Here is a tiny trained network, its code and every weight. The questions are about switching its units off for an input and a target symbol, where a switched-off unit gives its printed mean instead of its output.

import numpy as np


def w(rows, s, z=0):
    codes = np.array(rows[::2]) - 128.0
    scale = np.full(codes.shape[1], s)
    scale[-1] = z or s
    return codes * scale


def norm(h):
    return h / np.sqrt((h * h).mean(-1, keepdims=True) + 1e-5)


def f(y):
    return np.maximum(y, 0)


def softmax(a):
    e = np.exp(a - a.max(-1, keepdims=True))
    return e / e.sum(-1, keepdims=True)


def log_softmax(a):
    a = a - a.max(-1, keepdims=True)
    return a - np.log(np.exp(a).sum(-1, keepdims=True))


def net(x, mask):
    ids = ['ΓΔΛΠΣΨαβεζθμξτφ'.index(c) for c in x.split()]
    T = len(ids)
    res = E[ids] + P[:T]
    u = 0
    for l in range(3):
        r = norm(res)
        for j in range(2):
            rows = slice(4 * j, 4 * j + 4)
            q, k, v = (r @ M[l][rows].T for M in (Q, K, V))
            z = softmax(np.where(np.tri(T) > 0, q @ k.T / 4**0.5, -1e9)) @ v
            o = O[l][rows]
            res = res + np.where(mask[u + j], z, o[:, -1]) @ o[:, :-1]
        u += 2
        y = f(norm(res) @ A[l][:, :-1].T + A[l][:, -1])
        res = res + np.where(mask[u : u + 12], y, B[l][:, -1]) @ B[l][:, :-1]
        u += 12
    return log_softmax(norm(res)[-1] @ U[:, :-1].T + U[:, -1])


Q, K, V, O, A, B = {}, {}, {}, {}, {}, {}
E = w([
[35,166,202,123],'Γ',
[111,137,150,136],'Δ',
[152,98,131,127],'Λ',
[141,139,239,134],'Π',
[242,157,153,38],'Σ',
[209,187,158,133],'Ψ',
[190,103,106,103],'α',
[172,135,105,150],'β',
[181,96,169,153],'ε',
[147,109,146,56],'ζ',
[82,153,159,141],'θ',
[139,129,126,80],'μ',
[122,245,126,171],'ξ',
[56,102,188,3],'τ',
[147,176,81,124],'φ',
],0.022)
P = w([
[130,157,137,225],'0',
[124,197,107,143],'1',
[99,52,93,250],'2',
[125,226,94,113],'3',
[92,41,82,253],'4',
[129,251,91,98],'5',
],0.006)
Q[0] = w([
[148,152,249,116],'0.h0',
[113,131,160,131],'0.h0',
[132,174,105,106],'0.h0',
[141,57,144,132],'0.h0',
[113,136,132,44],'0.h1',
[146,151,159,103],'0.h1',
[121,157,123,122],'0.h1',
[164,101,167,108],'0.h1',
],0.013)
K[0] = w([
[122,149,255,161],'0.h0',
[111,121,128,67],'0.h0',
[84,158,124,126],'0.h0',
[157,22,67,210],'0.h0',
[89,153,121,93],'0.h1',
[176,108,166,87],'0.h1',
[75,183,174,80],'0.h1',
[112,181,86,210],'0.h1',
],0.0074)
V[0] = w([
[109,107,113,109],'0.h0',
[99,50,197,164],'0.h0',
[132,203,95,176],'0.h0',
[145,1,46,105],'0.h0',
[173,216,164,139],'0.h1',
[149,155,47,182],'0.h1',
[92,115,213,112],'0.h1',
[91,4,147,127],'0.h1',
],0.0079)
O[0] = w([
[85,62,80,170,95],'0.h0',
[76,178,63,12,97],'0.h0',
[121,2,129,99,137],'0.h0',
[141,58,135,55,3],'0.h0',
[123,163,91,134,242],'0.h1',
[194,198,106,85,73],'0.h1',
[196,85,122,106,156],'0.h1',
[150,179,109,159,36],'0.h1',
],0.0037)
A[0] = w([
[139,130,134,225,104],'0.n0',
[64,220,164,197,160],'0.n1',
[95,82,103,56,153],'0.n2',
[104,103,145,123,4],'0.n3',
[55,185,99,128,82],'0.n4',
[134,92,63,166,81],'0.n5',
[112,148,151,20,31],'0.n6',
[90,125,99,72,125],'0.n7',
[186,125,72,57,60],'0.n8',
[4,254,222,172,163],'0.n9',
[219,167,71,92,154],'0.n10',
[96,169,92,98,61],'0.n11',
],0.0095,0.002)
B[0] = w([
[170,220,84,2,167],'0.n0',
[169,127,129,187,210],'0.n1',
[189,201,176,150,161],'0.n2',
[87,147,65,127,132],'0.n3',
[160,169,47,94,164],'0.n4',
[135,146,57,172,146],'0.n5',
[110,154,184,92,184],'0.n6',
[237,147,93,112,149],'0.n7',
[162,51,59,144,189],'0.n8',
[91,29,157,174,253],'0.n9',
[146,129,165,254,227],'0.n10',
[226,102,213,200,143],'0.n11',
],0.0056,0.0083)
Q[1] = w([
[148,154,240,117],'1.h0',
[105,82,170,81],'1.h0',
[194,136,123,117],'1.h0',
[149,122,189,161],'1.h0',
[96,52,99,174],'1.h1',
[143,64,55,107],'1.h1',
[162,6,109,42],'1.h1',
[83,113,39,108],'1.h1',
],0.011)
K[1] = w([
[130,195,220,129],'1.h0',
[197,234,240,100],'1.h0',
[239,131,47,87],'1.h0',
[122,123,203,181],'1.h0',
[146,148,60,59],'1.h1',
[151,157,7,43],'1.h1',
[193,98,42,31],'1.h1',
[214,254,186,86],'1.h1',
],0.0088)
V[1] = w([
[100,148,91,116],'1.h0',
[114,61,29,105],'1.h0',
[133,247,171,70],'1.h0',
[81,104,149,139],'1.h0',
[181,241,119,2],'1.h1',
[78,40,77,180],'1.h1',
[171,51,152,132],'1.h1',
[85,56,80,171],'1.h1',
],0.0072)
O[1] = w([
[9,13,207,139,50],'1.h0',
[179,199,181,160,12],'1.h0',
[123,191,95,7,115],'1.h0',
[154,176,252,77,82],'1.h0',
[59,64,178,203,4],'1.h1',
[145,197,143,123,109],'1.h1',
[132,207,196,87,202],'1.h1',
[18,121,202,149,106],'1.h1',
],0.0042,0.0037)
A[1] = w([
[152,133,143,113,129],'1.n0',
[100,134,202,137,93],'1.n1',
[105,128,70,89,196],'1.n2',
[168,61,213,70,142],'1.n3',
[178,59,95,137,192],'1.n4',
[121,148,129,185,87],'1.n5',
[99,70,146,177,206],'1.n6',
[133,85,138,172,145],'1.n7',
[96,125,89,156,61],'1.n8',
[105,10,105,148,253],'1.n9',
[163,113,78,204,173],'1.n10',
[190,102,203,81,165],'1.n11',
],0.013,0.0031)
B[1] = w([
[138,162,82,174,166],'1.n0',
[154,198,88,189,174],'1.n1',
[165,100,180,237,141],'1.n2',
[66,121,192,254,210],'1.n3',
[56,47,146,177,223],'1.n4',
[153,89,81,48,180],'1.n5',
[168,194,108,42,184],'1.n6',
[106,242,117,12,178],'1.n7',
[68,115,95,162,139],'1.n8',
[159,175,161,141,176],'1.n9',
[175,103,178,57,255],'1.n10',
[176,112,67,178,237],'1.n11',
],0.007,0.008)
Q[2] = w([
[147,126,130,96],'2.h0',
[223,107,107,124],'2.h0',
[151,57,113,161],'2.h0',
[73,61,130,195],'2.h0',
[133,116,99,68],'2.h1',
[149,249,131,105],'2.h1',
[78,188,143,77],'2.h1',
[87,111,117,149],'2.h1',
],0.015)
K[2] = w([
[118,81,134,126],'2.h0',
[163,98,125,76],'2.h0',
[168,61,98,150],'2.h0',
[94,95,114,192],'2.h0',
[164,119,113,115],'2.h1',
[65,251,89,92],'2.h1',
[103,122,149,117],'2.h1',
[114,99,169,201],'2.h1',
],0.016)
V[2] = w([
[81,84,217,142],'2.h0',
[84,80,184,75],'2.h0',
[147,88,170,130],'2.h0',
[182,89,123,48],'2.h0',
[111,131,108,27],'2.h1',
[49,115,148,122],'2.h1',
[155,148,103,76],'2.h1',
[140,73,1,151],'2.h1',
],0.0097)
O[2] = w([
[110,58,197,110,72],'2.h0',
[6,161,212,48,34],'2.h0',
[253,196,130,145,177],'2.h0',
[202,83,129,63,191],'2.h0',
[153,113,102,100,29],'2.h1',
[149,167,54,210,3],'2.h1',
[23,234,163,152,139],'2.h1',
[33,160,212,221,54],'2.h1',
],0.0053,0.0046)
A[2] = w([
[102,65,72,224,175],'2.n0',
[129,213,64,57,170],'2.n1',
[82,217,102,160,48],'2.n2',
[2,155,137,170,133],'2.n3',
[29,100,179,116,88],'2.n4',
[242,103,72,115,252],'2.n5',
[80,181,184,48,193],'2.n6',
[142,89,231,249,168],'2.n7',
[217,159,84,166,165],'2.n8',
[86,183,112,112,131],'2.n9',
[208,201,148,181,98],'2.n10',
[159,76,54,34,189],'2.n11',
],0.0097,0.0045)
B[2] = w([
[67,227,159,91,158],'2.n0',
[57,79,82,146,176],'2.n1',
[193,83,168,146,143],'2.n2',
[165,104,19,78,144],'2.n3',
[135,113,71,9,135],'2.n4',
[37,118,121,160,249],'2.n5',
[209,150,94,184,157],'2.n6',
[129,116,53,73,200],'2.n7',
[90,131,166,79,217],'2.n8',
[190,156,1,169,142],'2.n9',
[146,96,153,103,199],'2.n10',
[117,204,201,181,165],'2.n11',
],0.0071,0.014)
U = w([
[190,129,9,151,92],'Γ',
[132,197,126,49,120],'Δ',
[164,166,194,75,154],'Λ',
[167,217,166,217,51],'Π',
[233,61,108,205,2],'Σ',
[167,148,143,132,132],'Ψ',
[177,113,167,110,211],'α',
[73,134,204,138,151],'β',
[113,79,115,108,176],'ε',
[98,105,115,240,108],'ζ',
[116,199,85,93,124],'θ',
[110,66,112,115,179],'μ',
[91,164,105,153,138],'ξ',
[117,90,66,33,121],'τ',
[46,160,142,131,172],'φ',
],0.015,0.0044)

Each question gives the input, a string of symbols that net reads in full, and the target symbol t.
The units are the heads (4 rows each of Q, K, V and O) and the neurons (one row each of A and B). Each row of codes is followed by its name. A weight is (code - 128) times the scale printed after its matrix; where a second scale follows, it is the last column's (O, A, B and U).
mask holds one flag per unit, layer by layer, with each layer's heads first. A switched-off unit (its flag False) gives its mean, the last column of its rows in O or B, instead of its output. The means were averaged over made-up inputs and are rounded, as every weight is.
A unit's drop is (log p(t) with every unit on - log p(t) with that unit switched off) / (log p(t) with every unit on - log p(t) with every unit switched off).
The circuit of an input: a set's keep is (log p(t) with only the set's units on - log p(t) with every unit switched off) / (log p(t) with every unit on - log p(t) with every unit switched off). Starting from the 12 units with the biggest drops (on a tie, the unit counted first), units are removed one at a time, each time the one whose removal leaves the highest keep (on an exact tie, the one counted first), for as long as the keep stays at least 0.8.
circuit, biggest first: the units of the circuit, biggest drop first
most important unit: the unit with the biggest drop
top k neurons: the k neurons with the biggest drops, biggest first
top k neurons in layer l: the k neurons of layer l with the biggest drops, biggest first
drop when u is switched off: that unit's drop, to one decimal
input Π τ Σ β β β, target Π: circuit, biggest first => [2.n7; 0.n9; 2.h1]
input ζ Π θ β, target θ: top neuron => [0.n9]
input Π Δ Σ Δ, target Δ: circuit, biggest first => [0.n9; 1.n7; 1.n6]
input Σ β μ Σ β ζ, target ζ: circuit, biggest first => [1.h1; 0.n8; 1.n3]
input Σ Ψ Γ ζ τ τ, target Γ: top 4 neurons => [1.n10; 1.n3; 2.n6; 0.n2]
input Σ Σ τ Σ Π, target Π: top 2 neurons in layer 0 => [0.n10; 0.n0]
input φ Γ Σ Γ Γ μ, target Γ: top 2 neurons => [0.n9; 0.n8]
input μ τ θ ζ β, target β: top 3 neurons => [1.n4; 1.n10; 2.n5]
input Λ α Π, target Π: top 3 neurons => [1.n1; 1.n3; 0.n10]
input Σ β Γ τ ζ Σ, target Γ: top 3 neurons => [0.n9; 1.n3; 1.n10]
input Π Ψ φ ζ ζ Σ, target Π: top 3 neurons => [2.n7; 0.n9; 1.n10]
input Σ Δ Ψ ζ μ β, target Δ: top 2 neurons in layer 1 => [1.n10; 1.n11]
input Λ ζ μ, target μ: top 2 neurons => [0.n8; 1.n4]
input Σ θ Σ θ, target θ: top 3 neurons => [0.n9; 0.n1; 1.n6]
input Λ ζ φ, target φ: most important unit => 2.n5
input Δ Σ Σ β, target Δ: top 2 neurons => [0.n9; 0.n1]
input Σ β μ, target μ: top 3 neurons => [1.n4; 2.n7; 0.n10]
input ε ζ Γ Σ Γ ζ, target Γ: top 2 neurons => [0.n9; 0.n8]
input Γ Σ Σ ζ τ ζ, target Γ: top 3 neurons => [0.n9; 0.n6; 0.n2]
input Γ Λ Λ, target Λ: most important unit => 1.h0
input τ ζ α, target α: top 2 neurons => [1.n10; 1.n7]
input β μ φ β Σ, target Σ: top 3 neurons in layer 2 => [2.n7; 2.n1; 2.n11]
input Σ Γ ζ ζ Δ, target Δ: top 3 neurons in layer 1 => [1.n7; 1.n6; 1.n10]
input ξ τ ε Π Λ, target Λ: top 2 neurons in layer 1 => [1.n10; 1.n7]
input Γ Σ Σ φ β Σ, target Γ: top 3 neurons => [0.n9; 1.n6; 1.n10]
input Δ τ ε α θ, target θ: top 2 neurons in layer 1 => [1.n6; 1.n7]
input α Σ β ε, target α: most important unit => 2.h1
input φ Σ ζ, target ζ: drop when 0.n8 is switched off => 0.0
input Σ ζ Σ, target Σ: drop when 1.n11 is switched off => 0.2
